Each row has two labels, one from each of two sets.
[-14   1 -14  84 -17  70  -3 -34   7  31 -46 -16 -18 -39  20 -11  -9  13
 -28   4  21 -24  26   0 -80  19  53 -15]
zoton & tize
[-12   6 -13  47 -15  29  -5 -15   4  -6  -8  -1   7 -30  10 -18   7   2
  -1  -1  15   4   2  -1 -40  -6  13 -22]
rimol & tize
[ -1  13  10  40  -8  48 -21 -21  13 -11 -11 -17  -6 -26   7 -20  -2   2
 -24 -17   8  22   5  27 -49 -18  15 -13]
rimol & fasi
[-33  -2  25  17 -14  39   1  -8  21  12 -22  -2 -22  -2   5   2   3   9
 -27  20  -2   2   5 -10 -41 -10  23  20]
zoton & zud
[-17   6   0  59  -9  25  -5 -11   8 -13 -12  -8 -13 -19   7 -20   2   8
 -10  -2   0 -11   4  11 -38 -12  32 -27]
rimol & tize
[-24  11  20  48 -29  15 -16 -22  20   8 -36  -5 -19 -31   6  -7  -2  12
 -36   4  -3  14   9   2 -62 -13  12   8]
zoton & zud
[-20   1   0  11 -62  -4  -4   1   5   4 -23  -8  -4 -42   4   2  -8  15
 -38   9  -3  13  18   2 -32 -12  -5   9]
zoton & zud
[-21  -8  34  48   1  30 -14 -28  19  -3 -21  -6 -20  23  -2 -14   9  -4
 -20   1   1  31   5   8 -39 -25  13 -11]
rimol & tize
[ -8  -4  10  16  -2   9  16   7   5 -32  13   1   6 -16   6 -15   5   2
  10  -2   1   3 -11  -2 -35 -16 -14  -5]
rimol & zud
[ -9   4  14  42  -4  41 -28 -24  20  -3 -11  -2  -2  -1   3 -12  17   1
 -31  -6  15  31   0   5 -47 -20  16 -25]
rimol & fasi
[-16   1   5  41 -13   9   0  -8  15 -31 -13  -2  -5 -23  -1  -6   2  14
 -14  13   8  15  11   9 -47 -10   7 -11]
rimol & zud
[-10  -3   0  43  -6  36   9 -12 -15  18 -11  -3  -1 -14   7 -13  -1  -1
  -2  -4  11  -3   2   3 -22  -6  15 -27]
rimol & tize
[  4   9 -20  46  -8  21 -12 -10   5  -9 -14 -14  -7 -31   4 -10  -3   8
  -8  10  22  -1   6  -1 -29   3   9 -22]
mavav & fasi
[  2  16  -8  36 -10  -9 -14   2   3  -2 -24 -21 -18 -18   1 -13  -3  17
 -54  20 -10  22  -2   7 -69   2  15  -2]
mavav & zud
[-12   2   1  19 -25  13  -4  -8   4  37 -35   3 -12 -22  13  11   2  15
 -34   8  10   1  12  -6 -37  -8  20  22]
zoton & zud
[ -5  -6 -19  54 -19   2  35  -3  17  -9 -21 -14  -8 -45  17  -7  -1  11
 -14   7  -2   4  13  -7 -39  16  16  -7]
zoton & fasi
[ -4   9  -8  51 -42  15  -8  -6  -4 -24 -15 -16  -6 -35  12  -1 -11  13
 -34  -2  13   4  15  19 -31   1   4 -22]
rimol & zud
[-14   8  -2  64 -17  21  -9 -25   1   4 -18 -11 -13 -31  13  -6 -10 -18
 -14  -1   8 -26  13   6 -33   8   6 -16]
mavav & fasi
[-15  14  -9  72  -9 -10   5 -16   6 -10   2 -13 -11 -33   9  -8   9   7
 -26   7 -12  -2  10   3 -47  16  10 -18]
mavav & zud
[-18  -3  26  29 -22 -18  13 -24  17  24 -21   4 -11  -2  10  -9   4 -12
 -15 -21  -8 -24  -8  14 -77  26  15   2]
zoton & gaso
[ -6   6 -16  78 -18  21  -3 -26  -1 -32  -8  -8  -3 -34  14 -27  -4   7
 -14  -5   5   8   3   4 -57  -4  14 -29]
rimol & zud
[-20  -3  -3  44 -12  28  -6  -6   6 -27 -13 -18  -4 -20  10 -18 -19  -8
 -39   7  -1  16  -5  16 -55  -3  11 -13]
mavav & zud
[-19  -7   9 -25  -6  22  -4   2   7  -6  -3 -14 -14  -5  -8   4  -1   9
  -8  10  -3  18   6   2  -8 -19  11  23]
zoton & fasi
[-12  10  -8  45 -24  37 -15 -15   5  18 -33 -15  -3 -33  13  -3   5  22
 -36  13  11   9  24   1 -54  -7  28  18]
zoton & tize
[-19   2  -8  50 -14  24   0  -6  -7 -23 -11   7  12 -28   3 -12   5  18
  17  -1  14  -7  31   5 -26   4   1 -29]
rimol & tize
